Here is a tiny trained network, its code and every weight. The questions are about switching its units off for an input and a class, where a switched-off unit gives its printed mean instead of its output.

import numpy as np


def w(rows, s, z=0):
    codes = np.array(rows[::2]) - 128.0
    scale = np.full(codes.shape[1], s)
    scale[-1] = z or s
    return codes * scale


def norm(h):
    return h / np.sqrt((h * h).mean(-1, keepdims=True) + 1e-5)


def f(y):
    return np.maximum(y, 0)


def log_softmax(a):
    a = a - a.max(-1, keepdims=True)
    return a - np.log(np.exp(a).sum(-1, keepdims=True))


def net(x, mask):
    res = np.array(x, float).reshape(1, 5) / 4 @ E
    u = 0
    for l in range(2):
        y = f(norm(res) @ A[l][:, :-1].T + A[l][:, -1])
        res = res + np.where(mask[u : u + 5], y, B[l][:, -1]) @ B[l][:, :-1]
        u += 5
    return log_softmax(norm(res)[-1] @ U[:, :-1].T + U[:, -1])


A, B = {}, {}
E = w([
[144,5,104],'x0',
[159,146,72],'x1',
[36,106,124],'x2',
[158,167,8],'x3',
[184,215,211],'x4',
],0.0026)
A[0] = w([
[214,119,122,232],'L0N1',
[175,104,3,42],'L0N2',
[94,19,198,97],'L0N3',
[10,171,158,178],'L0N4',
[67,135,189,253],'L0N5',
],0.0071,0.0037)
B[0] = w([
[59,138,174,223],'L0N1',
[2,49,124,200],'L0N2',
[241,117,103,209],'L0N3',
[117,118,68,229],'L0N4',
[174,124,82,253],'L0N5',
],0.0086,0.0044)
A[1] = w([
[176,123,141,95],'L1N1',
[132,114,220,58],'L1N2',
[164,119,80,179],'L1N3',
[196,164,188,51],'L1N4',
[253,144,106,5],'L1N5',
],0.0064,0.0029)
B[1] = w([
[54,26,252,162],'L1N1',
[89,91,241,150],'L1N2',
[236,145,124,251],'L1N3',
[50,99,66,173],'L1N4',
[73,92,245,214],'L1N5',
],0.0035,0.0027)
U = w([
[6,43,75,149],'0',
[240,56,163,152],'1',
[126,244,170,111],'2',
[137,132,145,2],'3',
[174,160,30,147],'4',
[121,128,228,155],'5',
],0.013,0.012)

Each question gives the input, the list of numbers given to net, and the class t.
The units are the neurons (one row each of A and B). Each row of codes is followed by its name. A weight is (code - 128) times the scale printed after its matrix; where a second scale follows, it is the last column's (A, B and U).
mask holds one flag per neuron, layer by layer. A switched-off neuron (its flag False) gives its mean, the last column of its row in B, instead of its output. The means were averaged over made-up inputs and are rounded, as every weight is.
A unit's drop is (log p(t) with every unit on - log p(t) with that unit switched off) / (log p(t) with every unit on - log p(t) with every unit switched off).
The circuit of an input: a set's keep is (log p(t) with only the set's units on - log p(t) with every unit switched off) / (log p(t) with every unit on - log p(t) with every unit switched off). Starting from all 10 units, units are removed one at a time, each time the one whose removal leaves the highest keep (on an exact tie, the one counted first), for as long as the keep stays at least 0.8.
units of the circuit, in order: the units of the circuit, biggest drop first
k most important neurons: the k neurons with the biggest drops, biggest first
k most important neurons of layer l: the k neurons of layer l with the biggest drops, biggest first
drop of u: that unit's drop, to one decimal
input [2,-1,3,-8,-7], class 1: units of the circuit, in order	(L0N3)
input [-6,8,-1,5,-1], class 0: units of the circuit, in order	(L0N2 L0N3)
input [-8,-5,8,2,-4], class 4: units of the circuit, in order	(L0N2 L0N5)
input [-5,-5,3,3,5], class 4: units of the circuit, in order	(L0N4 L0N1)
input [0,-5,-8,7,3], class 5: units of the circuit, in order	(L0N1 L0N5)
input [7,-7,4,3,-8], class 4: units of the circuit, in order	(L0N3 L0N1)
input [8,2,4,-1,-5], class 1: units of the circuit, in order	(L0N3 L0N4)
input [-7,8,-7,5,-3], class 0: units of the circuit, in order	(L0N2 L0N3)
input [0,-7,7,5,-4], class 4: 2 most important neurons of layer 0	(L0N2 L0N1)
input [-5,8,1,6,7], class 2: units of the circuit, in order	(L0N5 L0N4)
input [-7,3,-5,3,-2], class 2: units of the circuit, in order	(L0N4 L0N5)
input [-5,-7,3,-8,3], class 1: 3 most important neurons	(L0N5 L0N1 L0N4)
input [-1,7,7,-6,5], class 1: 2 most important neurons	(L0N2 L0N1)
input [-2,1,5,3,3], class 4: 2 most important neurons of layer 0	(L0N2 L0N1)
input [5,2,-5,-3,5], class 5: units of the circuit, in order	(L0N1)
input [3,-3,3,-3,7], class 1: 2 most important neurons	(L0N5 L0N3)
input [-2,-1,-5,-2,2], class 5: 2 most important neurons	(L0N4 L1N2)
input [-6,-7,-3,0,-1], class 4: 2 most important neurons	(L0N4 L0N3)
input [-3,-6,5,-4,2], class 1: drop of L1N5	0.1
input [6,-7,2,-8,-8], class 1: units of the circuit, in order	(L0N3)
input [0,-6,-3,-8,-6], class 1: drop of L1N3	0.0
input [7,4,-3,3,8], class 5: drop of L0N4	0.2
